Below are the code and all the weights of a small trained network. Each question names an input and a class and asks about switching units off, where a switched-off unit gives its printed mean instead of its output.

import numpy as np


def w(rows, s, z=0):
    codes = np.array(rows[::2]) - 128.0
    scale = np.full(codes.shape[1], s)
    scale[-1] = z or s
    return codes * scale


def norm(h):
    return h / np.sqrt((h * h).mean(-1, keepdims=True) + 1e-5)


def f(y):
    return y / 2 * (1 + np.tanh(0.7978845608 * (y + 0.044715 * y**3)))


def log_softmax(a):
    a = a - a.max(-1, keepdims=True)
    return a - np.log(np.exp(a).sum(-1, keepdims=True))


def net(x, mask):
    res = np.array(x, float).reshape(1, 6) / 4 @ E
    u = 0
    for l in range(3):
        y = f(norm(res) @ A[l][:, :-1].T + A[l][:, -1])
        res = res + np.where(mask[u : u + 5], y, B[l][:, -1]) @ B[l][:, :-1]
        u += 5
    return log_softmax(norm(res)[-1] @ U[:, :-1].T + U[:, -1])


A, B = {}, {}
E = w([
[75,208,146],'x0',
[36,77,148],'x1',
[129,129,129],'x2',
[124,134,132],'x3',
[122,130,133],'x4',
[121,119,2],'x5',
],0.0086)
A[0] = w([
[125,135,173,135],'0.n1',
[124,62,104,172],'0.n2',
[51,66,191,252],'0.n3',
[26,214,130,120],'0.n4',
[27,246,130,5],'0.n5',
],0.011,0.0015)
B[0] = w([
[87,181,121,150],'0.n1',
[231,101,140,180],'0.n2',
[141,163,65,254],'0.n3',
[229,198,154,232],'0.n4',
[236,227,254,235],'0.n5',
],0.0076,0.0049)
A[1] = w([
[113,203,111,33],'1.n1',
[142,177,52,253],'1.n2',
[144,191,193,187],'1.n3',
[145,130,9,77],'1.n4',
[234,177,134,155],'1.n5',
],0.011,0.0023)
B[1] = w([
[209,146,141,148],'1.n1',
[2,147,181,194],'1.n2',
[112,169,55,226],'1.n3',
[13,215,255,193],'1.n4',
[44,125,50,253],'1.n5',
],0.0046,0.0073)
A[2] = w([
[153,115,249,5],'2.n1',
[201,132,220,66],'2.n2',
[50,149,144,252],'2.n3',
[159,176,113,172],'2.n4',
[115,183,162,216],'2.n5',
],0.013,0.0028)
B[2] = w([
[32,112,127,150],'2.n1',
[104,66,160,182],'2.n2',
[145,124,2,240],'2.n3',
[25,9,54,211],'2.n4',
[126,108,98,255],'2.n5',
],0.009,0.0055)
U = w([
[8,145,150,88],'0',
[68,153,122,71],'1',
[184,183,206,255],'2',
[154,188,140,110],'3',
],0.013,0.0032)

Each question gives the input, the list of numbers given to net, and the class t.
The units are the neurons (one row each of A and B). Each row of codes is followed by its name. A weight is (code - 128) times the scale printed after its matrix; where a second scale follows, it is the last column's (A, B and U).
mask holds one flag per neuron, layer by layer. A switched-off neuron (its flag False) gives its mean, the last column of its row in B, instead of its output. The means were averaged over made-up inputs and are rounded, as every weight is.
A unit's drop is (log p(t) with every unit on - log p(t) with that unit switched off) / (log p(t) with every unit on - log p(t) with every unit switched off).
The circuit of an input: a set's keep is (log p(t) with only the set's units on - log p(t) with every unit switched off) / (log p(t) with every unit on - log p(t) with every unit switched off). Starting from the 12 units with the biggest drops (on a tie, the unit counted first), units are removed one at a time, each time the one whose removal leaves the highest keep (on an exact tie, the one counted first), for as long as the keep stays at least 0.8.
units of the circuit, in order: the units of the circuit, biggest drop first
most important unit: the unit with the biggest drop
top k neurons: the k neurons with the biggest drops, biggest first
k most important neurons of layer l: the k neurons of layer l with the biggest drops, biggest first
drop when u is switched off: that unit's drop, to one decimal
input [8,1,0,-8,-3,2], class 2: units of the circuit, in order : 0.n5
input [-7,6,-5,-1,4,4], class 2: top 2 neurons : 0.n2, 1.n5
input [-8,6,-3,1,6,2], class 2: units of the circuit, in order : 0.n2, 2.n4
input [3,-7,-5,5,1,-5], class 1: top 2 neurons : 2.n4, 1.n3
input [-2,6,-2,-8,-2,1], class 3: top 2 neurons : 2.n3, 2.n4
input [-5,0,0,1,-4,-1], class 2: top 2 neurons : 2.n4, 2.n3
input [-8,7,-7,2,-8,1], class 2: top 3 neurons : 0.n2, 2.n4, 1.n5
input [-5,-6,8,-6,-2,7], class 0: top 4 neurons : 1.n4, 1.n2, 2.n3, 0.n4
input [4,2,-7,-3,1,-3], class 2: top 3 neurons : 0.n5, 0.n4, 2.n3
input [8,0,-6,7,2,6], class 2: top 2 neurons : 0.n5, 0.n4
input [-2,0,6,-6,4,-7], class 0: top 2 neurons : 1.n5, 2.n1
input [8,2,3,-3,-8,5], class 2: top 2 neurons : 0.n5, 0.n4
input [3,1,2,-4,8,-2], class 3: 2 most important neurons of layer 2 : 2.n4, 2.n5
input [-2,-6,8,8,8,8], class 0: most important unit : 1.n4
input [0,-3,6,2,8,-5], class 0: drop when 2.n4 is switched off : 0.1
input [6,4,-1,3,0,-1], class 2: drop when 0.n5 is switched off : 0.6
input [0,-6,-5,4,-5,-6], class 0: drop when 2.n4 is switched off : 0.2
